Below are the code and all the weights of a small trained network. Each question names an input and a class and asks about switching units off, where a switched-off unit gives its printed mean instead of its output.

import numpy as np


def w(rows, s, z=0):
    codes = np.array(rows[::2]) - 128.0
    scale = np.full(codes.shape[1], s)
    scale[-1] = z or s
    return codes * scale


def f(y):
    return np.maximum(y, 0)


def log_softmax(a):
    a = a - a.max(-1, keepdims=True)
    return a - np.log(np.exp(a).sum(-1, keepdims=True))


def net(x, mask):
    res = np.array(x, float).reshape(1, 8) / 4 @ E
    y = f(res @ A[0][:, :-1].T + A[0][:, -1])
    res = res + np.where(mask, y, B[0][:, -1]) @ B[0][:, :-1]
    return log_softmax(res[-1] @ U[:, :-1].T + U[:, -1])


A, B = {}, {}
E = w([
[127,107,72,76,150,60,112,147],'x0',
[209,89,119,154,254,84,88,18],'x1',
[102,149,153,143,93,106,95,148],'x2',
[72,134,189,126,238,180,38,58],'x3',
[174,210,69,87,185,158,244,106],'x4',
[91,239,167,195,154,169,156,33],'x5',
[240,128,200,136,175,138,80,164],'x6',
[99,173,82,183,168,231,107,176],'x7',
],0.0091)
A[0] = w([
[138,111,95,208,176,152,117,9,127],'n0',
[61,152,181,211,124,97,65,174,199],'n1',
[75,116,56,181,61,136,215,147,113],'n2',
[102,92,196,90,48,20,186,3,146],'n3',
[136,95,164,165,194,132,118,51,112],'n4',
[120,69,56,100,128,97,73,126,56],'n5',
[164,170,128,144,211,115,209,162,254],'n6',
[187,139,126,182,150,139,144,40,76],'n7',
[103,132,91,123,43,162,179,147,109],'n8',
[40,183,170,57,161,118,164,122,47],'n9',
[45,149,153,77,135,170,168,202,120],'n10',
[85,44,88,94,89,84,84,101,81],'n11',
],0.011,0.0052)
B[0] = w([
[8,200,110,164,235,11,175,60,249],'n0',
[158,137,254,198,30,196,132,44,227],'n1',
[127,240,182,150,142,148,204,79,232],'n2',
[196,216,150,43,63,181,225,215,220],'n3',
[109,199,130,138,115,65,157,97,224],'n4',
[112,125,79,115,188,41,108,177,186],'n5',
[175,158,135,113,11,111,142,60,248],'n6',
[150,196,132,97,123,127,175,135,214],'n7',
[119,223,165,90,143,66,173,124,214],'n8',
[205,84,156,40,72,74,93,112,172],'n9',
[99,142,142,121,131,52,168,11,204],'n10',
[170,195,63,184,200,56,151,160,200],'n11',
],0.0087,0.014)
U = w([
[157,92,126,85,115,171,113,104,56],'0',
[117,105,57,120,176,76,76,144,161],'1',
[120,133,166,164,106,136,92,123,227],'2',
[63,32,45,138,111,214,140,151,3],'3',
[53,30,30,120,111,248,127,141,3],'4',
[216,141,100,103,108,117,125,183,148],'5',
[102,203,107,157,140,117,123,129,118],'6',
[146,89,76,159,207,234,123,118,25],'7',
],0.016,0.014)

Each question gives the input, the list of numbers given to net, and the class t.
The units are the neurons (one row each of A and B). Each row of codes is followed by its name. A weight is (code - 128) times the scale printed after its matrix; where a second scale follows, it is the last column's (A, B and U).
mask holds one flag per neuron, in row order. A switched-off neuron (its flag False) gives its mean, the last column of its row in B, instead of its output. The means were averaged over made-up inputs and are rounded, as every weight is.
A unit's drop is (log p(t) with every unit on - log p(t) with that unit switched off) / (log p(t) with every unit on - log p(t) with every unit switched off).
The circuit of an input: a set's keep is (log p(t) with only the set's units on - log p(t) with every unit switched off) / (log p(t) with every unit on - log p(t) with every unit switched off). Starting from all 12 units, units are removed one at a time, each time the one whose removal leaves the highest keep (on an exact tie, the one counted first), for as long as the keep stays at least 0.8.
units of the circuit, in order: the units of the circuit, biggest drop first
unit that matters most: the unit with the biggest drop
top k neurons: the k neurons with the biggest drops, biggest first
drop of u: that unit's drop, to one decimal
input [6,8,2,6,4,-6,-6,-7], class 1: unit that matters most	n5
input [3,-6,5,7,3,-1,-5,6], class 2: top 2 neurons	n0, n9
input [8,-7,6,-5,-2,5,8,-6], class 5: top 2 neurons	n3, n0
input [-3,-3,-3,8,8,-3,-1,-5], class 5: top 3 neurons	n9, n1, n0
input [4,-3,-7,0,4,8,-5,-7], class 5: units of the circuit, in order	n3, n9
input [0,-4,-6,7,-8,-3,-4,-6], class 5: units of the circuit, in order	n3, n0
input [-2,-1,-6,-1,-7,4,-1,-5], class 5: units of the circuit, in order	n3, n0
input [0,-3,-5,4,-7,-8,1,-6], class 5: top 2 neurons	n3, n0
input [8,7,-5,6,1,-3,7,-4], class 1: top 2 neurons	n2, n1
input [2,-7,4,-8,-7,-4,5,1], class 6: top 3 neurons	n8, n11, n2
input [-2,-5,8,0,6,-5,5,-1], class 5: top 4 neurons	n0, n1, n2, n4
input [4,-3,-7,6,-7,-8,-3,-3], class 1: drop of n5	0.1
input [3,-3,-3,8,-5,4,4,8], class 2: drop of n1	0.5
input [-8,2,6,-8,-6,5,3,-2], class 2: unit that matters most	n1
input [-7,-6,-5,1,2,5,8,-4], class 2: drop of n3	0.2
